Below is a small trained network, with its code and all its weights. Each question gives an input and a class and asks what happens when units are switched off, that is, made to give their printed mean instead of their output.

import numpy as np


def w(rows, s, z=0):
    codes = np.array(rows[::2]) - 128.0
    scale = np.full(codes.shape[1], s)
    scale[-1] = z or s
    return codes * scale


def f(y):
    return y / 2 * (1 + np.tanh(0.7978845608 * (y + 0.044715 * y**3)))


def log_softmax(a):
    a = a - a.max(-1, keepdims=True)
    return a - np.log(np.exp(a).sum(-1, keepdims=True))


def net(x, mask):
    res = np.array(x, float).reshape(1, 5) / 4 @ E
    y = f(res @ A[0][:, :-1].T + A[0][:, -1])
    res = res + np.where(mask, y, B[0][:, -1]) @ B[0][:, :-1]
    return log_softmax(res[-1] @ U[:, :-1].T + U[:, -1])


A, B = {}, {}
E = w([
[232,168,198,180,94],'x0',
[70,245,175,174,142],'x1',
[127,127,128,130,128],'x2',
[133,126,242,2,179],'x3',
[67,103,185,126,13],'x4',
],0.0095)
A[0] = w([
[217,153,163,145,107,74],'n1',
[141,116,197,103,229,46],'n2',
[62,242,202,123,176,135],'n3',
[31,114,103,123,184,53],'n4',
[234,149,172,175,125,95],'n5',
[153,69,115,68,44,50],'n6',
[182,2,116,116,117,36],'n7',
[36,90,53,57,153,9],'n8',
[152,70,79,220,91,94],'n9',
[142,106,59,175,91,73],'n10',
[158,186,36,171,124,120],'n11',
[145,123,163,53,130,145],'n12',
[114,118,143,104,39,154],'n13',
[157,93,92,123,223,144],'n14',
[170,57,203,37,133,82],'n15',
[78,134,154,214,91,132],'n16',
[213,145,169,158,111,61],'n17',
[179,106,83,130,176,110],'n18',
[196,45,89,101,100,13],'n19',
[177,18,149,94,132,49],'n20',
[123,104,93,177,103,4],'n21',
[193,167,77,129,227,81],'n22',
[133,162,166,30,137,103],'n23',
[84,86,159,110,13,115],'n24',
[178,135,108,150,219,164],'n25',
[208,140,164,131,52,149],'n26',
],0.011,0.0029)
B[0] = w([
[48,117,102,173,215,192],'n1',
[200,75,121,121,96,206],'n2',
[188,216,75,149,46,254],'n3',
[77,160,74,172,195,195],'n4',
[47,127,127,195,220,217],'n5',
[105,207,181,115,78,198],'n6',
[94,230,86,177,36,215],'n7',
[53,83,88,194,225,224],'n8',
[191,54,91,104,128,220],'n9',
[210,31,71,94,131,194],'n10',
[220,105,144,132,95,214],'n11',
[163,85,131,93,168,204],'n12',
[114,91,216,73,108,197],'n13',
[49,138,167,77,97,208],'n14',
[232,59,109,162,134,252],'n15',
[179,162,161,117,96,208],'n16',
[64,119,109,206,212,192],'n17',
[109,143,154,94,88,184],'n18',
[86,213,108,210,85,200],'n19',
[169,214,81,188,76,214],'n20',
[190,72,106,100,113,162],'n21',
[67,89,212,1,44,223],'n22',
[193,74,70,144,140,216],'n23',
[77,98,228,37,131,232],'n24',
[88,122,192,38,61,208],'n25',
[71,84,144,164,175,209],'n26',
],0.0092,0.0097)
U = w([
[78,79,248,61,83,254],'0',
[253,55,90,135,137,36],'1',
[31,84,91,194,228,71],'2',
[161,222,102,180,49,198],'3',
],0.013,0.0017)

Each question gives the input, the list of numbers given to net, and the class t.
The units are the neurons (one row each of A and B). Each row of codes is followed by its name. A weight is (code - 128) times the scale printed after its matrix; where a second scale follows, it is the last column's (A, B and U).
mask holds one flag per neuron, in row order. A switched-off neuron (its flag False) gives its mean, the last column of its row in B, instead of its output. The means were averaged over made-up inputs and are rounded, as every weight is.
A unit's drop is (log p(t) with every unit on - log p(t) with that unit switched off) / (log p(t) with every unit on - log p(t) with every unit switched off).
The circuit of an input: a set's keep is (log p(t) with only the set's units on - log p(t) with every unit switched off) / (log p(t) with every unit on - log p(t) with every unit switched off). Starting from the 12 units with the biggest drops (on a tie, the unit counted first), units are removed one at a time, each time the one whose removal leaves the highest keep (on an exact tie, the one counted first), for as long as the keep stays at least 0.8.
units of the circuit, in order: the units of the circuit, biggest drop first
most important unit: the unit with the biggest drop
top k neurons: the k neurons with the biggest drops, biggest first
drop of u: that unit's drop, to one decimal
input [-4,5,-8,3,1], class 3: units of the circuit, in order => [n3]
input [-3,5,-1,-7,-6], class 1: top 4 neurons => [n11; n10; n24; n9]
input [-5,-6,7,-8,8], class 0: top 4 neurons => [n24; n6; n13; n15]
input [-8,-8,1,6,-2], class 2: top 3 neurons => [n8; n3; n4]
input [3,-7,-4,2,5], class 3: top 3 neurons => [n20; n7; n19]
input [4,-6,2,-5,1], class 3: top 3 neurons => [n7; n19; n15]
input [0,-4,3,3,-3], class 3: units of the circuit, in order => [n20; n7]
input [-3,-4,0,3,-3], class 3: units of the circuit, in order => [n20; n7]
input [6,-1,5,6,-8], class 0: top 2 neurons => [n22; n25]
input [-1,-7,8,-6,8], class 0: top 3 neurons => [n24; n13; n3]
input [7,8,6,-8,-8], class 0: top 2 neurons => [n22; n25]
input [-3,2,1,-5,-4], class 1: top 3 neurons => [n24; n11; n10]
input [0,1,-1,2,-1], class 1: top 3 neurons => [n24; n7; n22]
input [3,-3,-2,-7,-7], class 0: most important unit => n22
input [-8,2,3,7,1], class 2: top 2 neurons => [n8; n4]
input [-8,-6,4,7,-4], class 2: top 3 neurons => [n8; n4; n14]
input [-3,-8,8,-4,-6], class 3: top 2 neurons => [n7; n19]
input [6,-7,0,5,0], class 3: top 3 neurons => [n20; n7; n19]
input [-2,3,2,-8,-6], class 1: drop of n11 => 0.6
input [6,-6,6,0,1], class 2: drop of n5 => 0.2
input [7,-2,-2,-6,5], class 2: drop of n3 => 0.1
input [-4,-5,-5,-1,1], class 3: units of the circuit, in order => [n7]
input [8,-8,5,1,-8], class 0: drop of n8 => 0.2
